Here is a tiny trained network, its code and every weight. The questions are about switching its units off for an input and a target symbol, where a switched-off unit gives its printed mean instead of its output.

import numpy as np


def w(rows, s, z=0):
    codes = np.array(rows[::2]) - 128.0
    scale = np.full(codes.shape[1], s)
    scale[-1] = z or s
    return codes * scale


def norm(h):
    return h / np.sqrt((h * h).mean(-1, keepdims=True) + 1e-5)


def f(y):
    return np.maximum(y, 0)


def softmax(a):
    e = np.exp(a - a.max(-1, keepdims=True))
    return e / e.sum(-1, keepdims=True)


def log_softmax(a):
    a = a - a.max(-1, keepdims=True)
    return a - np.log(np.exp(a).sum(-1, keepdims=True))


def net(x, mask):
    ids = ['Φαβγδζηλμσψ'.index(c) for c in x.split()]
    T = len(ids)
    res = E[ids] + P[:T]
    r = norm(res)
    for j in range(3):
        rows = slice(2 * j, 2 * j + 2)
        q, k, v = (r @ M[0][rows].T for M in (Q, K, V))
        z = softmax(np.where(np.tri(T) > 0, q @ k.T / 2**0.5, -1e9)) @ v
        o = O[0][rows]
        res = res + np.where(mask[j], z, o[:, -1]) @ o[:, :-1]
    y = f(norm(res) @ A[0][:, :-1].T + A[0][:, -1])
    res = res + np.where(mask[3:11], y, B[0][:, -1]) @ B[0][:, :-1]
    return log_softmax(norm(res)[-1] @ U[:, :-1].T + U[:, -1])


Q, K, V, O, A, B = {}, {}, {}, {}, {}, {}
E = w([
[104,182,223,102,98,240],'Φ',
[99,217,100,127,124,139],'α',
[97,91,64,102,111,181],'β',
[167,175,96,28,187,112],'γ',
[63,134,76,180,30,180],'δ',
[220,145,193,253,71,133],'ζ',
[228,78,159,142,24,94],'η',
[51,110,129,81,3,196],'λ',
[162,133,195,20,122,175],'μ',
[77,99,146,196,204,126],'σ',
[162,128,78,63,61,63],'ψ',
],0.011)
P = w([
[63,79,182,162,12,4],'0',
[14,65,98,101,109,81],'1',
[56,106,106,132,95,97],'2',
[77,132,126,131,100,115],'3',
[98,143,124,132,98,132],'4',
[117,152,124,124,105,148],'5',
[132,163,116,126,108,159],'6',
[141,163,122,122,112,167],'7',
[156,180,120,119,126,174],'8',
[163,173,116,117,120,189],'9',
[177,191,113,111,132,199],'10',
[190,201,113,104,128,203],'11',
[191,202,116,107,126,206],'12',
[208,206,124,103,146,205],'13',
],0.0045)
Q[0] = w([
[46,126,172,77,173,214],'h1',
[147,152,183,59,103,195],'h1',
[201,108,165,184,140,149],'h2',
[111,166,103,179,95,142],'h2',
[216,75,187,87,90,7],'h3',
[193,137,122,1,19,78],'h3',
],0.0099)
K[0] = w([
[147,131,104,156,171,169],'h1',
[75,107,167,143,162,115],'h1',
[99,109,138,162,181,127],'h2',
[152,121,106,145,128,166],'h2',
[200,135,127,54,20,76],'h3',
[112,152,126,7,101,151],'h3',
],0.015)
V[0] = w([
[173,188,117,113,109,166],'h1',
[138,128,93,108,74,209],'h1',
[162,196,117,127,120,179],'h2',
[63,99,198,156,198,50],'h2',
[141,69,186,149,147,3],'h3',
[148,111,105,160,104,120],'h3',
],0.0064)
O[0] = w([
[153,128,91,71,111,106,6],'h1',
[197,124,149,84,117,124,86],'h1',
[69,102,154,162,145,123,86],'h2',
[255,198,97,123,57,199,183],'h2',
[140,107,143,74,210,134,216],'h3',
[81,132,113,121,118,149,87],'h3',
],0.0073,0.0021)
A[0] = w([
[191,212,41,51,216,132,32],'n1',
[71,67,16,150,92,187,50],'n2',
[83,192,215,247,111,51,29],'n3',
[231,239,144,41,71,185,112],'n4',
[219,144,93,108,57,153,2],'n5',
[125,77,83,54,164,254,80],'n6',
[161,134,60,27,27,82,7],'n7',
[150,25,71,107,198,46,125],'n8',
],0.0065,0.0043)
B[0] = w([
[2,67,135,94,65,231,185],'n1',
[111,57,160,146,217,63,177],'n2',
[133,193,90,119,215,141,155],'n3',
[75,123,154,152,209,26,255],'n4',
[157,107,69,83,41,187,163],'n5',
[182,169,182,96,144,123,193],'n6',
[209,185,42,134,210,225,164],'n7',
[165,199,147,189,72,112,166],'n8',
],0.0076,0.0052)
U = w([
[113,189,239,116,74,107,21],'Φ',
[105,219,65,136,146,73,74],'α',
[128,48,85,137,179,65,116],'β',
[92,146,100,35,126,144,133],'γ',
[89,94,125,209,80,98,130],'δ',
[156,157,151,247,146,108,152],'ζ',
[178,115,156,145,66,110,255],'η',
[90,102,134,106,51,156,174],'λ',
[148,132,177,51,167,47,104],'μ',
[158,126,179,127,137,251,13],'σ',
[172,138,81,81,133,130,200],'ψ',
],0.011,0.0037)

Each question gives the input, a string of symbols that net reads in full, and the target symbol t.
The units are the heads (2 rows each of Q, K, V and O) and the neurons (one row each of A and B). Each row of codes is followed by its name. A weight is (code - 128) times the scale printed after its matrix; where a second scale follows, it is the last column's (O, A, B and U).
mask holds one flag per unit, heads first, then neurons. A switched-off unit (its flag False) gives its mean, the last column of its rows in O or B, instead of its output. The means were averaged over made-up inputs and are rounded, as every weight is.
A unit's drop is (log p(t) with every unit on - log p(t) with that unit switched off) / (log p(t) with every unit on - log p(t) with every unit switched off).
The circuit of an input: a set's keep is (log p(t) with only the set's units on - log p(t) with every unit switched off) / (log p(t) with every unit on - log p(t) with every unit switched off). Starting from all 11 units, units are removed one at a time, each time the one whose removal leaves the highest keep (on an exact tie, the one counted first), for as long as the keep stays at least 0.8.
units of the circuit, in order: the units of the circuit, biggest drop first
k most important neurons: the k neurons with the biggest drops, biggest first
which heads matter: for each layer, one digit per head in row order, 1 if its drop is at least 0.15 and else 0, layers parted by /
drop when u is switched off: that unit's drop, to one decimal
input β λ μ σ α σ, target σ: units of the circuit, in order	(h2; h1; n1; n4)
input μ σ ζ, target η: which heads matter	010
input σ η α, target γ: units of the circuit, in order	(h3; n1)
input Φ Φ σ α σ σ δ σ μ Φ β λ Φ β, target β: which heads matter	110
input α η σ Φ δ, target β: units of the circuit, in order	(n2; h3)
input η Φ λ β β α μ σ ζ Φ β σ σ δ, target β: units of the circuit, in order	(n2; h2)
input α γ β γ β Φ γ ψ ζ σ η Φ η η, target ψ: which heads matter	100
input ψ σ β γ α α α μ, target Φ: units of the circuit, in order	(h1; h3; n7)
input σ α Φ λ μ, target Φ: units of the circuit, in order	(h1; h3)
input σ σ β η α σ β σ ψ λ α ψ, target α: units of the circuit, in order	(h2; n8; n7)
input μ μ η β ψ β α β α ζ β Φ, target Φ: which heads matter	101
input γ α ζ α σ α α λ σ β α σ β η, target ψ: units of the circuit, in order	(n5; n7; h1)
input σ σ α σ λ, target δ: most important neuron	(n2)
input β σ λ η α γ, target λ: 2 most important neurons	(n1; n4)
input σ γ γ, target λ: most important neuron	(n1)
input λ μ σ ψ μ β, target μ: drop when n2 is switched off	0.1
input η σ η α, target γ: drop when n8 is switched off	0.1
input α δ α β ψ β σ σ σ β ψ σ α β, target β: drop when n6 is switched off	-0.1
input σ β μ ψ β β β, target μ: drop when h1 is switched off	0.1
input σ ψ ζ Φ σ, target σ: most important neuron	(n4)
